Here is a tiny trained network, its code and every weight. The questions are about switching its units off for an input and a target symbol, where a switched-off unit gives its printed mean instead of its output.

import numpy as np


def w(rows, s, z=0):
    codes = np.array(rows[::2]) - 128.0
    scale = np.full(codes.shape[1], s)
    scale[-1] = z or s
    return codes * scale


def norm(h):
    return h / np.sqrt((h * h).mean(-1, keepdims=True) + 1e-5)


def f(y):
    return y / 2 * (1 + np.tanh(0.7978845608 * (y + 0.044715 * y**3)))


def softmax(a):
    e = np.exp(a - a.max(-1, keepdims=True))
    return e / e.sum(-1, keepdims=True)


def log_softmax(a):
    a = a - a.max(-1, keepdims=True)
    return a - np.log(np.exp(a).sum(-1, keepdims=True))


def net(x, mask):
    ids = ['αβγηθμ'.index(c) for c in x.split()]
    T = len(ids)
    res = E[ids] + P[:T]
    u = 0
    for l in range(3):
        q, k, v = (norm(res) @ M[l].T for M in (Q, K, V))
        z = softmax(np.where(np.tri(T) > 0, q @ k.T / 2**0.5, -1e9)) @ v
        res = res + np.where(mask[u], z, O[l][:, -1]) @ O[l][:, :-1]
        u += 1
        y = f(norm(res) @ A[l][:, :-1].T + A[l][:, -1])
        res = res + np.where(mask[u : u + 12], y, B[l][:, -1]) @ B[l][:, :-1]
        u += 12
    return log_softmax(norm(res)[-1] @ U[:, :-1].T + U[:, -1])


Q, K, V, O, A, B = {}, {}, {}, {}, {}, {}
E = w([
[17,196,87,154,86],'α',
[194,137,166,129,229],'β',
[197,211,43,191,84],'γ',
[91,163,206,176,26],'η',
[86,97,8,71,95],'θ',
[207,75,107,111,31],'μ',
],0.014)
P = w([
[128,99,141,137,129],'0',
[134,133,141,84,128],'1',
[115,73,128,166,148],'2',
[138,156,152,58,127],'3',
[111,50,125,194,155],'4',
[146,177,159,31,120],'5',
[104,32,124,218,162],'6',
[150,200,158,8,118],'7',
],0.011)
Q[0] = w([
[111,31,107,248,160],'0.h0',
[73,109,142,122,103],'0.h0',
],0.014)
K[0] = w([
[101,31,104,250,150],'0.h0',
[168,132,117,168,151],'0.h0',
],0.014)
V[0] = w([
[255,115,195,59,201],'0.h0',
[80,37,248,120,95],'0.h0',
],0.0094)
O[0] = w([
[82,7,144,205,108,4],'0.h0',
[90,94,209,19,42,61],'0.h0',
],0.011,0.003)
A[0] = w([
[160,66,48,201,162,33],'0.n0',
[12,69,107,222,125,108],'0.n1',
[206,121,155,57,142,95],'0.n2',
[105,93,127,48,166,90],'0.n3',
[228,143,170,79,143,24],'0.n4',
[112,174,176,184,136,146],'0.n5',
[217,87,140,90,100,101],'0.n6',
[108,86,13,125,100,116],'0.n7',
[96,136,253,215,120,28],'0.n8',
[190,151,188,82,226,82],'0.n9',
[89,61,157,135,153,2],'0.n10',
[171,164,108,241,63,81],'0.n11',
],0.011,0.0065)
B[0] = w([
[133,101,213,125,184,188],'0.n0',
[62,192,120,182,183,200],'0.n1',
[67,194,73,142,81,172],'0.n2',
[131,147,150,80,92,123],'0.n3',
[107,161,109,185,119,121],'0.n4',
[118,174,195,138,131,165],'0.n5',
[107,137,28,162,83,235],'0.n6',
[144,56,113,40,172,253],'0.n7',
[148,122,244,57,95,149],'0.n8',
[17,116,171,132,166,150],'0.n9',
[115,160,76,107,64,133],'0.n10',
[156,118,232,149,97,177],'0.n11',
],0.011,0.0035)
Q[1] = w([
[121,128,1,165,64],'1.h0',
[142,169,154,123,174],'1.h0',
],0.008)
K[1] = w([
[161,163,254,87,140],'1.h0',
[96,100,99,104,67],'1.h0',
],0.006)
V[1] = w([
[77,107,223,61,151],'1.h0',
[148,190,253,135,179],'1.h0',
],0.0052)
O[1] = w([
[57,153,196,119,139,2],'1.h0',
[125,191,255,126,214,54],'1.h0',
],0.0079,0.00088)
A[1] = w([
[225,45,175,79,97,37],'1.n0',
[68,113,133,122,109,62],'1.n1',
[162,165,144,180,66,76],'1.n2',
[144,144,150,121,178,82],'1.n3',
[66,180,115,134,119,27],'1.n4',
[88,121,208,122,176,45],'1.n5',
[3,153,107,86,172,66],'1.n6',
[73,43,181,94,97,1],'1.n7',
[94,142,164,188,81,23],'1.n8',
[116,113,92,95,201,85],'1.n9',
[94,132,195,138,84,116],'1.n10',
[51,215,96,148,131,78],'1.n11',
],0.013,0.0068)
B[1] = w([
[191,146,2,185,66,172],'1.n0',
[145,138,171,96,91,119],'1.n1',
[153,165,109,60,169,165],'1.n2',
[88,163,131,140,141,138],'1.n3',
[82,104,130,169,128,148],'1.n4',
[112,205,112,148,159,169],'1.n5',
[42,104,232,110,146,219],'1.n6',
[41,12,158,152,124,162],'1.n7',
[160,129,215,81,136,113],'1.n8',
[171,155,167,101,191,179],'1.n9',
[187,177,97,73,108,169],'1.n10',
[76,81,82,212,119,253],'1.n11',
],0.0099,0.0038)
Q[2] = w([
[203,104,185,151,74],'2.h0',
[162,2,127,44,206],'2.h0',
],0.006)
K[2] = w([
[76,115,120,157,231],'2.h0',
[101,156,95,253,67],'2.h0',
],0.0058)
V[2] = w([
[239,98,182,1,154],'2.h0',
[186,204,187,221,25],'2.h0',
],0.0073)
O[2] = w([
[226,131,177,40,152,3],'2.h0',
[224,182,128,182,2,63],'2.h0',
],0.0096,0.0019)
A[2] = w([
[166,69,201,232,75,134],'2.n0',
[101,39,121,89,174,80],'2.n1',
[3,67,153,83,96,181],'2.n2',
[228,76,221,245,198,134],'2.n3',
[95,70,59,192,192,162],'2.n4',
[160,97,118,57,209,24],'2.n5',
[189,73,182,146,242,17],'2.n6',
[3,152,144,184,166,75],'2.n7',
[203,53,185,112,121,202],'2.n8',
[143,151,248,59,44,2],'2.n9',
[144,32,57,174,54,27],'2.n10',
[116,199,116,195,140,108],'2.n11',
],0.011,0.0092)
B[2] = w([
[105,119,164,217,85,171],'2.n0',
[101,86,120,120,76,145],'2.n1',
[65,170,110,46,44,253],'2.n2',
[64,99,78,62,105,200],'2.n3',
[148,90,91,200,171,251],'2.n4',
[84,171,162,218,69,145],'2.n5',
[160,83,206,149,194,144],'2.n6',
[251,108,67,96,123,223],'2.n7',
[191,19,186,119,124,186],'2.n8',
[99,106,40,213,242,151],'2.n9',
[137,165,180,74,233,196],'2.n10',
[136,78,150,126,126,175],'2.n11',
],0.011,0.0071)
U = w([
[47,228,59,192,162,152],'α',
[9,71,192,182,160,193],'β',
[192,141,158,228,190,211],'γ',
[125,173,209,95,53,204],'η',
[113,89,76,20,254,3],'θ',
[144,38,16,136,36,19],'μ',
],0.0091,0.0047)

Each question gives the input, a string of symbols that net reads in full, and the target symbol t.
The units are the heads (2 rows each of Q, K, V and O) and the neurons (one row each of A and B). Each row of codes is followed by its name. A weight is (code - 128) times the scale printed after its matrix; where a second scale follows, it is the last column's (O, A, B and U).
mask holds one flag per unit, layer by layer, with each layer's heads first. A switched-off unit (its flag False) gives its mean, the last column of its rows in O or B, instead of its output. The means were averaged over made-up inputs and are rounded, as every weight is.
A unit's drop is (log p(t) with every unit on - log p(t) with that unit switched off) / (log p(t) with every unit on - log p(t) with every unit switched off).
unit that matters most: the unit with the biggest drop
k most important neurons: the k neurons with the biggest drops, biggest first
k most important neurons of layer l: the k neurons of layer l with the biggest drops, biggest first
input β β θ θ β η μ α, target η: most important neuron : 1.n6
input θ α α β, target β: 2 most important neurons of layer 1 : 1.n6; 1.n11
input μ α α, target μ: 3 most important neurons : 2.n7; 1.n11; 2.n10
input μ γ β γ α γ θ, target θ: 3 most important neurons : 0.n7; 2.n2; 1.n9
input η η γ μ α, target γ: 2 most important neurons : 2.n2; 1.n11
input μ θ β μ α β, target μ: 2 most important neurons : 2.n7; 0.n1
input μ θ β μ, target θ: 4 most important neurons of layer 0 : 0.n6; 0.n1; 0.n9; 0.n8
input μ μ β η β α μ, target β: 3 most important neurons of layer 2 : 2.n10; 2.n7; 2.n0
input γ μ β μ μ, target β: 3 most important neurons : 2.n7; 2.n10; 1.n7
input θ θ γ μ η μ η η, target μ: 2 most important neurons : 2.n9; 2.n10
input γ γ μ γ, target γ: 2 most important neurons : 2.n2; 0.n11
input α θ α μ θ θ α, target θ: 2 most important neurons : 2.n7; 0.n6
input β γ α μ η β η, target η: 2 most important neurons of layer 1 : 1.n10; 1.n11
input α η β μ, target η: 2 most important neurons of layer 0 : 0.n6; 0.n2
input γ η θ θ γ η, target θ: unit that matters most : 2.n9
input β α μ β β α, target β: 3 most important neurons : 1.n6; 1.n11; 1.n4
input θ α η α μ θ η γ, target θ: 4 most important neurons : 2.n3; 0.n11; 0.n6; 2.n0
input β γ β θ θ η μ γ, target η: 4 most important neurons of layer 2 : 2.n4; 2.n9; 2.n7; 2.n10
input α α η γ α, target η: 2 most important neurons of layer 2 : 2.n4; 2.n9
input α μ θ, target α: 3 most important neurons of layer 2 : 2.n8; 2.n5; 2.n7
input α θ γ γ θ, target γ: 2 most important neurons : 2.n2; 2.n5
input α α γ γ α α η, target α: most important neuron of layer 1 : 1.n0
input μ α η, target η: 2 most important neurons : 2.n4; 2.n7
input μ μ α θ η θ μ μ, target θ: 2 most important neurons of layer 2 : 2.n10; 2.n0
input μ μ μ β, target μ: 2 most important neurons of layer 2 : 2.n7; 2.n2
input β α γ, target β: 3 most important neurons of layer 0 : 0.n11; 0.n0; 0.n6
input β η γ α α α η, target α: most important neuron of layer 0 : 0.n11
input θ β μ γ α β θ α, target β: 3 most important neurons of layer 1 : 1.n6; 1.n11; 1.n4
input α η μ θ, target η: 2 most important neurons of layer 2 : 2.n4; 2.n9
